[[-602   69  114  267 -694  123  266]
 [-619 -629 -734  244  387  141  180]
 [-871 -484 -538  630  129  334  644]] out 69

[[27 21 47 67 36 21 23]
 [45 46 54 44 59 78 42]
 [38 32 57 35 52 22  5]] out 21

[[5 4 4 5 4 5 4]
 [5 5 4 4 5 4 4]
 [4 5 5 7 3 3 1]] out 4

[[116  91 199 130 102]
 [116 150  31 117 224]
 [103 162 217 195 104]] out 91

[[ 280  357  561  -20  214  542]
 [-950 -332  472  663 -542 -367]
 [-436 -332   57  517 -202 -593]] out 357

[[5 3 9 2]
 [2 6 2 0]
 [6 6 5 8]] out 3

[[5 1 8 9]
 [7 2 3 0]
 [7 2 2 3]] out 1

[[6284 6166 6570 3170]
 [3832 5640 4986 4949]
 [8566 6337 9636 7580]] out 6166

[[4 4 4 4 4 5 4]
 [6 6 5 3 4 4 3]
 [1 8 1 7 1 6 7]] out 4
---
5561  4160  9612  6918  5236  5385
1548  5735  5910  7204  5867  5948
4187  4323  7699  7105  5683  5727
Answer: 5561

 23   14   39   12   22   36
 30  -14   35   28   43   14
 40  -22  -24  -45   15   17
Answer: 23

104    3    7  149
194  182  220   77
197   23   38    8
Answer: 104

 35   44   23   39
 30    5   32   29
 36  -27   18   29
Answer: 35

 386  -430   333   821
 284  -823   322  -430
-201  -521   104   210
Answer: 386

83  53  39  67  86  29
55  55  55  55  55  55
80  37  27  42  73  21
Answer: 83
---
[7592 7764 4633 5694 9933 6270 2414] → 9933, 7764

[-38  -9  14 -36  26   0  22] → 26, 22

[[ 11  71  29  91 155  12  67]
 [  5  74  12 107 186   2  67]
 [170  95  75  82 197 104 100]] → 197, 186

[-27 -26  34  21 -39 -20  26] → 34, 26

[  15  477 -731  650  102] → 650, 477

[3 1 6 8] → 8, 6

[[138 104 121  42]
 [105 165 148 216]
 [122 217 129 157]] → 217, 216

[7 3 1 8] → 8, 7
---
[ 31 -58 -33 -48  42 -19]	42, -58

[-42 -16 -14  35  -3  -6  34]	35, -42

[[  1  45 -14  42]
 [  1   2   0   1]]	45, -14

[[-31   7 -19 -11  41 -10]
 [ 46  44 -50  -1 -22  11]]	46, -50

[ 21 -24 -41  40  17]	40, -41

[[ 36 -17 -35  22 -12  56 -24]
 [ 15  -8  -8   3   2  12 -14]
 [ -5  -6  -8   1  20  -2   2]]	56, -35
---
[29 23 -3 26 27 46 -5] → 26, 46
[  3 -28  44  32  34] → 44, 44
[-22 -19  44   3  18] → 44, 44
[-11 -15  -7 -37 -42] → -7, -7
[ 11 -17  21  41  11  18  19] → 41, 41
[ 13 -20  13 -14  12  44  16] → -14, 44
[-10 -17  26 -12  46   3  12] → -12, 46
[-11  -4  22  16  49  33  21] → 16, 49
---
[[-14  14  45 -17]
 [-14   9  49  21]
 [ 22 -30  29 -20]] → 49

[[ -4  11 -25  -7   3  54 -24]
 [ 40  -1  -3 -36  44   7 -52]
 [ 16 -38  48  34 -53 -15 -14]] → -3

[[ 15 -24  -8 -29]
 [-41   7   4  37]
 [ 44  20   4 -19]] → 4

[[-46   8  58  19  -4  20]
 [ 45 -36 -45  14   5  25]
 [  1 -17  24  34  29  45]] → -45

[[  2  -8  11  30  -9  11]
 [  2 -13  46  31  23 -11]
 [  5   2  46  42   7 -27]] → 46

[[ 42 -16 -30 -12  35 -27]
 [-10 -40  -7 -34  39  20]
 [  2  14 -19  12   2  43]] → -7

[[ 29  18  18   3]
 [-15   4 -49   3]
 [ -9 -36 -33 -35]] → -49

[[ 14  12  56  40   0  -3]
 [  8 -25   4   3  42   7]
 [  3  31  18  -8  28  20]] → 4
---
[[137, 109, 133, 65],
 [239, 115, 76, 33]] out 137

[[288, 559, 411, 198, 493],
 [863, 741, 845, 957, 985],
 [324, 544, 390, 163, 386]] out 957

[[127, 161, 179, 178, 116, 146, 160],
 [139, 131, 126, 126, 159, 213, 15]] out 179

[[2378, 5286, 6336, 4768, 6559, 5050, 6199],
 [5282, 6135, 4315, 6308, 6562, 9314, 7836]] out 7836

[[-14, 9, -17, 10],
 [-13, 8, -13, 5],
 [-46, 34, 28, -45]] out 28

[[769, 804, 555, 863],
 [219, 757, 601, 642]] out 804

[23, 964, 891, 51, 229] out 891

[658, 236, 43, 835, 140, 502, 793] out 793

[244, 31, 61, 975] out 244
---
[[-1.0 -1.6  0.4  1.0  0.2  0.5  1.2 -0.3  0.2 -0.8 -0.1  0.7]
 [ 0.3 -0.9  0.0  1.1  0.1  0.8  1.0 -0.6  0.0 -0.1  0.6  0.1]
 [ 0.5 -1.2 -0.4  1.4  0.4  0.3  1.1 -0.9  0.1 -0.3  1.0  0.2]
 [ 0.1  1.5  0.0 -0.6  0.1  1.8 -1.8 -1.0  0.2 -0.8 -0.2 -0.5]
 [-0.1  1.2 -0.3 -1.0  0.0  1.8 -0.9 -0.4 -0.4  0.0  0.0 -0.3]
 [ 0.9 -0.2  0.5  0.7 -0.5  1.8  0.6 -0.3 -0.2  0.5  0.5 -0.3]
 [ 0.2  1.5  0.1 -0.5  0.1  1.9 -1.8 -1.2  0.3 -1.2 -0.3 -0.5]
 [ 0.9 -0.2  0.0  0.5 -0.2  1.1  0.7 -0.6  0.0  0.8  0.9 -0.2]
 [ 1.9 -0.2 -0.8  0.1  0.1 -1.3 -0.7  0.3  0.6  0.1  0.2 -0.4]
 [ 0.2  1.1 -0.2 -1.0 -0.1  1.6 -1.0 -0.9  0.2 -1.0 -0.3 -0.3]
 [ 0.0  1.5  0.1 -0.5  0.1  2.0 -1.6 -0.9  0.0 -0.8 -0.2 -0.5]
 [ 1.9 -0.2 -0.8  0.1  0.3 -1.4 -1.2  0.3  0.6  0.2  0.1 -0.5]] → -0.2

[[ 17.98   4.64   0.76  -0.27   2.79  -7.93  -2.52   5.36  -4.33  -2.01
   -6.92  -9.97   8.35]
 [  8.31  -3.55  -3.10   2.73  28.09 -18.97  13.58  -2.78 -10.29  23.35
    3.70  11.25  13.51]
 [  2.69   2.03  11.08  22.29  -2.09  11.92  29.86  -3.54  22.75  10.65
    2.96  -3.58  -8.70]
 [  5.76   8.92  13.42  22.50  19.04   2.14  -8.85  -6.53   5.38  23.17
    2.37  -5.97  17.85]
 [ -8.35  18.27  11.14  -1.51 -10.15 -10.69   4.61   4.88  12.96  19.55
  -10.09   0.97   4.48]
 [ 19.34  27.66  -1.61   8.46   0.25  21.62 -18.91  14.31   1.93   7.49
    6.99   2.55   4.62]
 [ -2.95  12.24  19.32  15.82  13.50  -8.31  17.51  -8.70 -11.60   3.13
   -6.62   1.65   5.11]
 [  4.08   9.63   8.59  -9.31  -5.03  -3.01  17.67  -1.22  -1.30 -10.40
  -14.97  23.80   8.35]
 [ 11.61   8.62   9.76   0.31   7.85   2.64  10.55  20.09 -26.88   2.82
   -6.13  24.21  22.76]
 [ -2.47 -31.28 -13.89  21.31  13.41  10.64  16.00  18.23  -3.28 -13.28
   13.75  -3.84 -17.49]
 [ 18.55   2.17  13.31   7.94 -13.47  21.27  -4.74 -10.70  -2.92   7.59
   -4.53 -13.33   9.39]] → 2.17

[[ 0.12  0.09  0.09  0.07 -0.02  0.01  0.08  0.02  0.09 -0.06]
 [ 0.11  0.07  0.06  0.06  0.05  0.04  0.11 -0.01  0.14 -0.01]
 [ 0.14  0.07  0.06  0.06  0.04  0.01  0.10  0.00  0.12 -0.02]
 [ 0.14  0.14  0.12  0.11 -0.08  0.00  0.15 -0.05  0.16 -0.14]
 [ 0.11  0.16  0.14  0.16 -0.07  0.06  0.26 -0.12  0.28 -0.11]
 [ 0.12  0.09  0.08  0.08 -0.02  0.01  0.08  0.02  0.08 -0.06]
 [ 0.14  0.15  0.13  0.12 -0.10  0.01  0.15 -0.04  0.15 -0.15]] → 0.15

[[ 117.499   39.782   23.399   81.524  -63.916   94.733  -76.679   15.573
   168.996   65.094]
 [ -23.819  -87.831 -207.788 -163.282  -63.916  -33.552   45.234  -63.603
   139.317    8.486]
 [ 136.374   16.818  100.274  113.926  -63.916   59.927   33.891   71.034
    51.553   68.720]
 [  44.470   45.790   81.872   90.894  -63.916  110.489   81.950   72.652
    77.605   76.686]
 [  66.299   39.647   -0.530   31.386  -63.916   81.687  103.595   32.010
    28.651  104.118]
 [  -3.157   75.652  -10.540   69.756  -63.916   60.049  125.938  128.633
    20.331  130.415]
 [  67.464  189.887   97.281   -6.820  -63.916   99.672  101.049  -46.909
   102.756  -53.107]
 [  83.773   76.943   92.780  116.649  -63.916   42.291   67.062   92.050
    38.967   34.059]
 [  92.244  -20.494  -11.859   57.344  -63.916   17.255   37.433   75.347
   -15.229  204.209]
 [  10.754   55.694  -46.490   37.293  -63.916   70.874   84.267   38.891
    83.523   22.248]] → 55.694

[[-183.0   -3.2   16.7  -95.3  202.2  196.4]
 [ -86.7  -22.0   22.4  -62.4  -89.3   93.2]
 [-192.9   -8.5   16.9  -75.4  -95.3  161.2]
 [-172.4   -1.9   15.4  -97.3  130.9  217.4]
 [-164.5   -5.8   -5.1 -124.9  144.8  194.9]
 [ -59.5  -31.4   23.2  -65.2  -94.2   10.3]
 [-145.7    3.5    9.3 -208.3  149.3  183.7]
 [-270.9   -7.1   15.3  -82.9   29.9  165.4]] → -7.1

[[-1.1 -1.4  1.1 -0.9  0.1  0.7  0.0]
 [-1.2 -0.4 -0.7 -1.0  2.3 -0.7 -0.2]
 [-1.0 -1.7  1.3 -0.6 -0.2  1.0 -0.3]
 [ 0.2 -1.0 -0.8  0.8  0.6 -1.2 -2.2]
 [ 1.1 -0.5  1.4  1.2 -2.2  1.6  0.3]
 [ 1.7  1.6  0.0  1.4 -0.4 -0.3  0.5]
 [ 1.3  1.6 -0.1  1.1 -0.1  0.3  1.2]
 [-0.8 -0.6  1.0 -1.1  0.5  1.1  0.6]
 [ 0.7  0.6  1.3  0.1 -0.8  1.5  1.7]
 [-0.1  0.4  1.1 -0.8  0.1  1.5  2.3]] → 0.4
